Here is a tiny trained network, its code and every weight. The questions are about switching its units off for an input and a class, where a switched-off unit gives its printed mean instead of its output.

import numpy as np


def w(rows, s, z=0):
    codes = np.array(rows[::2]) - 128.0
    scale = np.full(codes.shape[1], s)
    scale[-1] = z or s
    return codes * scale


def f(y):
    return np.maximum(y, 0)


def log_softmax(a):
    a = a - a.max(-1, keepdims=True)
    return a - np.log(np.exp(a).sum(-1, keepdims=True))


def net(x, mask):
    res = np.array(x, float).reshape(1, 7) / 4 @ E
    y = f(res @ A[0][:, :-1].T + A[0][:, -1])
    res = res + np.where(mask, y, B[0][:, -1]) @ B[0][:, :-1]
    return log_softmax(res[-1] @ U[:, :-1].T + U[:, -1])


A, B = {}, {}
E = w([
[126,131,143,127,140,130,131,127],'x0',
[100,52,110,248,189,34,14,84],'x1',
[25,238,58,118,200,51,205,100],'x2',
[155,57,32,87,205,225,170,3],'x3',
[137,129,120,133,122,119,139,131],'x4',
[132,131,120,131,135,130,131,137],'x5',
[125,136,133,127,123,138,122,119],'x6',
],0.006)
A[0] = w([
[31,238,81,121,184,49,211,121,69],'N1',
[238,33,236,133,30,191,84,170,104],'N2',
[118,40,88,252,213,41,6,76,81],'N3',
[100,151,166,123,138,118,111,96,254],'N4',
[96,184,208,167,68,47,126,240,89],'N5',
[88,135,131,114,124,140,97,124,197],'N6',
[95,181,214,186,83,54,107,249,118],'N7',
[141,91,32,96,192,216,205,54,113],'N8',
[229,37,227,155,42,166,48,176,109],'N9',
[40,250,88,140,174,25,180,145,125],'N10',
[191,215,154,2,61,248,246,191,100],'N11',
[151,189,137,39,76,201,223,149,116],'N12',
[156,35,46,131,226,193,157,35,102],'N13',
],0.0049,0.008)
B[0] = w([
[115,122,21,108,187,228,103,99,174],'N1',
[105,137,30,123,200,216,145,101,220],'N2',
[34,124,173,197,122,60,82,207,196],'N3',
[180,92,187,142,130,126,253,141,254],'N4',
[189,188,124,48,56,118,41,36,195],'N5',
[152,94,180,137,124,139,201,124,197],'N6',
[207,171,137,44,68,112,69,29,212],'N7',
[183,193,181,63,47,82,55,70,205],'N8',
[97,133,21,121,200,225,164,92,217],'N9',
[150,113,61,115,181,224,155,114,197],'N10',
[20,124,146,214,131,50,42,228,235],'N11',
[48,108,162,203,135,67,75,213,203],'N12',
[156,200,167,66,38,68,24,85,200],'N13',
],0.0059,0.0078)
U = w([
[211,170,166,16,2,104,68,60,81],'0',
[116,119,5,122,240,239,157,124,76],'1',
[29,115,197,246,115,53,88,227,95],'2',
[180,110,185,126,123,128,200,135,254],'3',
],0.0068,0.0081)

Each question gives the input, the list of numbers given to net, and the class t.
The units are the neurons (one row each of A and B). Each row of codes is followed by its name. A weight is (code - 128) times the scale printed after its matrix; where a second scale follows, it is the last column's (A, B and U).
mask holds one flag per neuron, in row order. A switched-off neuron (its flag False) gives its mean, the last column of its row in B, instead of its output. The means were averaged over made-up inputs and are rounded, as every weight is.
A unit's drop is (log p(t) with every unit on - log p(t) with that unit switched off) / (log p(t) with every unit on - log p(t) with every unit switched off).
The circuit of an input: a set's keep is (log p(t) with only the set's units on - log p(t) with every unit switched off) / (log p(t) with every unit on - log p(t) with every unit switched off). Starting from the 12 units with the biggest drops (on a tie, the unit counted first), units are removed one at a time, each time the one whose removal leaves the highest keep (on an exact tie, the one counted first), for as long as the keep stays at least 0.8.
units of the circuit, in order: the units of the circuit, biggest drop first
unit that matters most: the unit with the biggest drop
k most important neurons: the k neurons with the biggest drops, biggest first
drop when u is switched off: that unit's drop, to one decimal
input [4,2,-6,-1,-3,-6,-2], class 1: 2 most important neurons => [N9, N2]
input [-7,-5,3,7,8,5,8], class 0: unit that matters most => N8
input [5,-8,-2,5,4,-8,6], class 2: units of the circuit, in order => [N11, N12]
input [-6,-8,7,-4,-7,0,-3], class 2: 4 most important neurons => [N11, N12, N9, N2]
input [-1,-8,3,6,-2,8,8], class 2: 2 most important neurons => [N11, N12]
input [3,4,8,-5,2,0,7], class 1: 2 most important neurons => [N10, N1]
input [6,-4,8,-2,-3,4,-3], class 1: 2 most important neurons => [N1, N10]
input [1,4,-7,0,-6,2,8], class 1: units of the circuit, in order => [N9, N2]
input [-4,-5,6,-1,8,3,5], class 1: 4 most important neurons => [N1, N10, N3, N13]
input [6,-8,4,-7,6,8,-1], class 2: 4 most important neurons => [N11, N12, N8, N13]
input [4,1,3,-4,-5,4,3], class 0: 2 most important neurons => [N7, N5]
input [4,5,7,-6,-6,-3,-2], class 1: 2 most important neurons => [N10, N1]
input [1,6,-6,0,-8,6,1], class 1: 4 most important neurons => [N9, N11, N2, N12]
input [-1,4,-7,-7,3,-1,-7], class 0: units of the circuit, in order => [N7]
input [-8,-6,-7,5,2,-4,-6], class 1: 3 most important neurons => [N2, N9, N7]
input [-6,-2,7,-4,-8,1,-3], class 1: 2 most important neurons => [N1, N10]
input [-2,-3,7,-7,-6,7,4], class 0: 2 most important neurons => [N5, N7]
input [-2,-8,0,-4,3,4,8], class 2: drop when N11 is switched off => 0.4
input [-2,-8,-2,-4,7,8,1], class 2: drop when N2 is switched off => 0.0
input [-6,-6,0,-1,7,-2,-5], class 2: drop when N11 is switched off => 0.2
input [3,5,6,-3,-4,3,-3], class 1: units of the circuit, in order => [N10]
